Below are the code and all the weights of a small trained network. Each question names an input and a target symbol and asks about switching units off, where a switched-off unit gives its printed mean instead of its output.

import numpy as np


def w(rows, s, z=0):
    codes = np.array(rows[::2]) - 128.0
    scale = np.full(codes.shape[1], s)
    scale[-1] = z or s
    return codes * scale


def f(y):
    return np.maximum(y, 0)


def softmax(a):
    e = np.exp(a - a.max(-1, keepdims=True))
    return e / e.sum(-1, keepdims=True)


def log_softmax(a):
    a = a - a.max(-1, keepdims=True)
    return a - np.log(np.exp(a).sum(-1, keepdims=True))


def net(x, mask):
    ids = ['ΞΣζημτ'.index(c) for c in x.split()]
    T = len(ids)
    res = E[ids] + P[:T]
    u = 0
    for l in range(3):
        q, k, v = (res @ M[l].T for M in (Q, K, V))
        z = softmax(np.where(np.tri(T) > 0, q @ k.T / 3**0.5, -1e9)) @ v
        res = res + np.where(mask[u], z, O[l][:, -1]) @ O[l][:, :-1]
        u += 1
        y = f(res @ A[l][:, :-1].T + A[l][:, -1])
        res = res + np.where(mask[u : u + 4], y, B[l][:, -1]) @ B[l][:, :-1]
        u += 4
    return log_softmax(res[-1] @ U[:, :-1].T + U[:, -1])


Q, K, V, O, A, B = {}, {}, {}, {}, {}, {}
E = w([
[26,101,141,46,43,255,47],'Ξ',
[30,175,170,162,203,85,132],'Σ',
[195,196,60,131,48,155,133],'ζ',
[146,50,46,184,153,143,166],'η',
[154,56,110,32,159,34,144],'μ',
[115,249,128,81,143,174,137],'τ',
],0.0036)
P = w([
[101,59,253,47,86,132,229],'0',
[112,133,80,102,169,138,177],'1',
[110,118,87,114,162,128,155],'2',
[125,115,96,137,161,125,135],'3',
[127,110,99,144,160,124,127],'4',
[133,113,99,147,158,122,105],'5',
[133,114,96,151,149,123,101],'6',
[131,109,105,160,149,111,86],'7',
[139,111,98,168,147,110,93],'8',
[139,109,111,175,153,118,78],'9',
[143,112,106,185,144,111,75],'10',
[140,110,107,185,135,112,72],'11',
[148,117,112,189,137,118,61],'12',
],0.0028)
Q[0] = w([
[88,99,4,195,170,208,127],'L0H1',
[206,25,115,168,100,127,84],'L0H1',
[102,64,165,152,202,56,191],'L0H1',
],0.027)
K[0] = w([
[135,138,96,251,120,193,57],'L0H1',
[177,63,59,106,153,95,78],'L0H1',
[119,43,147,187,153,133,203],'L0H1',
],0.031)
V[0] = w([
[128,137,124,62,154,67,92],'L0H1',
[102,117,124,254,89,237,191],'L0H1',
[127,128,120,100,133,102,112],'L0H1',
],0.0095)
O[0] = w([
[84,123,91,199,110,188,151,73],'L0H1',
[192,116,204,2,141,31,58,251],'L0H1',
[111,130,112,152,120,136,137,113],'L0H1',
],0.0059,0.0013)
A[0] = w([
[189,177,57,151,75,102,133,15],'L0N1',
[214,246,149,81,85,120,159,198],'L0N2',
[179,143,150,180,136,126,162,11],'L0N3',
[160,138,162,137,136,132,112,8],'L0N4',
],0.011,0.0018)
B[0] = w([
[96,139,210,101,243,182,136,169],'L0N1',
[144,255,62,128,49,123,173,254],'L0N2',
[85,214,102,66,142,136,139,128],'L0N3',
[116,67,120,141,99,113,85,128],'L0N4',
],0.0078,0.00088)
Q[1] = w([
[173,210,93,189,199,4,167],'L1H1',
[26,85,222,124,93,157,102],'L1H1',
[122,235,122,75,124,119,163],'L1H1',
],0.024)
K[1] = w([
[145,124,234,119,185,60,250],'L1H1',
[51,192,77,186,173,159,2],'L1H1',
[108,155,236,150,68,178,242],'L1H1',
],0.02)
V[1] = w([
[198,153,153,189,209,42,48],'L1H1',
[200,95,63,68,9,88,107],'L1H1',
[198,4,105,136,135,148,169],'L1H1',
],0.011)
O[1] = w([
[43,183,10,144,144,151,165,7],'L1H1',
[55,88,222,178,80,201,201,214],'L1H1',
[254,132,137,204,130,110,178,218],'L1H1',
],0.0079,0.0013)
A[1] = w([
[101,235,64,144,138,134,31,45],'L1N1',
[74,74,120,125,190,59,154,251],'L1N2',
[116,200,172,231,80,173,148,36],'L1N3',
[138,118,23,250,80,203,170,171],'L1N4',
],0.014,0.0023)
B[1] = w([
[148,74,87,204,7,155,79,199],'L1N1',
[162,107,194,155,164,62,191,254],'L1N2',
[129,191,168,98,97,95,239,174],'L1N3',
[146,115,94,242,89,190,41,225],'L1N4',
],0.014,0.0039)
Q[2] = w([
[196,151,117,89,124,184,158],'L2H1',
[136,190,215,128,131,101,117],'L2H1',
[111,2,159,145,179,155,121],'L2H1',
],0.024)
K[2] = w([
[173,157,91,116,19,168,94],'L2H1',
[207,80,249,98,158,154,67],'L2H1',
[129,71,6,112,240,216,159],'L2H1',
],0.016)
V[2] = w([
[136,109,147,124,137,123,128],'L2H1',
[118,70,65,102,33,125,147],'L2H1',
[153,10,166,126,136,113,99],'L2H1',
],0.013)
O[2] = w([
[137,125,134,126,150,87,134,161],'L2H1',
[73,148,13,28,64,56,146,115],'L2H1',
[166,76,119,92,252,1,119,254],'L2H1',
],0.0057,0.0075)
A[2] = w([
[135,115,94,251,94,176,71,27],'L2N1',
[168,130,123,230,91,142,102,250],'L2N2',
[103,104,177,62,119,162,40,230],'L2N3',
[97,74,74,223,143,153,94,203],'L2N4',
],0.02,0.0026)
B[2] = w([
[95,82,138,9,165,65,205,239],'L2N1',
[142,153,80,238,144,207,93,254],'L2N2',
[37,112,146,78,162,186,68,150],'L2N3',
[160,175,166,173,59,135,72,224],'L2N4',
],0.014,0.021)
U = w([
[170,99,165,99,196,2,204,254],'Ξ',
[125,134,70,93,74,107,109,72],'Σ',
[111,158,203,113,52,143,172,53],'ζ',
[107,128,85,125,139,154,174,33],'η',
[162,159,119,190,100,170,66,139],'μ',
[65,118,141,81,135,174,69,116],'τ',
],0.0046,0.0048)

Each question gives the input, a string of symbols that net reads in full, and the target symbol t.
The units are the heads (3 rows each of Q, K, V and O) and the neurons (one row each of A and B). Each row of codes is followed by its name. A weight is (code - 128) times the scale printed after its matrix; where a second scale follows, it is the last column's (O, A, B and U).
mask holds one flag per unit, layer by layer, with each layer's heads first. A switched-off unit (its flag False) gives its mean, the last column of its rows in O or B, instead of its output. The means were averaged over made-up inputs and are rounded, as every weight is.
A unit's drop is (log p(t) with every unit on - log p(t) with that unit switched off) / (log p(t) with every unit on - log p(t) with every unit switched off).
The circuit of an input: a set's keep is (log p(t) with only the set's units on - log p(t) with every unit switched off) / (log p(t) with every unit on - log p(t) with every unit switched off). Starting from the 12 units with the biggest drops (on a tie, the unit counted first), units are removed one at a time, each time the one whose removal leaves the highest keep (on an exact tie, the one counted first), for as long as the keep stays at least 0.8.
circuit, biggest first: the units of the circuit, biggest drop first
unit that matters most: the unit with the biggest drop
top k neurons: the k neurons with the biggest drops, biggest first
k most important neurons of layer l: the k neurons of layer l with the biggest drops, biggest first
drop of u: that unit's drop, to one decimal
input Σ η η η η ζ, target Σ: circuit, biggest first -> (L1N1 L0N2 L1H1 L2H1)
input Ξ η η Ξ η Ξ η η η Σ, target Ξ: circuit, biggest first -> (L1N4 L2N2)
input η μ Σ τ η η τ, target η: 2 most important neurons of layer 2 -> (L2N1 L2N2)
input ζ η η Σ, target Ξ: top 3 neurons -> (L2N2 L1N4 L2N4)
input η Ξ Ξ η Σ τ, target η: 3 most important neurons of layer 2 -> (L2N1 L2N2 L2N4)
input η η ζ τ ζ η ζ, target η: 3 most important neurons of layer 2 -> (L2N1 L2N2 L2N4)
input Σ ζ η, target Ξ: top 4 neurons -> (L2N2 L1N4 L2N4 L1N1)
input ζ η Ξ μ Σ ζ Ξ Ξ, target τ: top 2 neurons -> (L2N3 L1N2)
input ζ τ η Ξ η Ξ, target τ: circuit, biggest first -> (L2N3 L1N2 L1H1)
input Ξ η Ξ Σ μ ζ ζ η ζ, target Ξ: top 2 neurons -> (L2N2 L2N4)
input ζ η η η τ, target ζ: unit that matters most -> L1H1
input τ τ Σ η Ξ η η η Ξ η Ξ η τ, target τ: top 4 neurons -> (L2N3 L0N2 L1N2 L2N2)
input Ξ Ξ μ τ η, target Ξ: circuit, biggest first -> (L0H1 L2N2 L1N4)
input η Ξ η μ μ Ξ η ζ ζ ζ, target η: top 4 neurons -> (L2N1 L2N2 L0N2 L1N4)
input η η Σ η Σ η Ξ ζ η τ η μ, target Ξ: circuit, biggest first -> (L2N2 L1N4)
input Ξ η Ξ η Σ η η τ, target Ξ: top 2 neurons -> (L2N2 L2N4)
input τ τ μ η Ξ η η Σ η Σ μ Σ ζ, target τ: top neuron -> (L0N2)
input Σ η η Σ ζ ζ Σ η Σ η ζ τ, target Σ: drop of L0N2 -> 0.3
input Σ τ η τ, target Σ: drop of L0N2 -> 0.2
input ζ μ η Ξ Ξ ζ, target ζ: drop of L2N4 -> 0.0
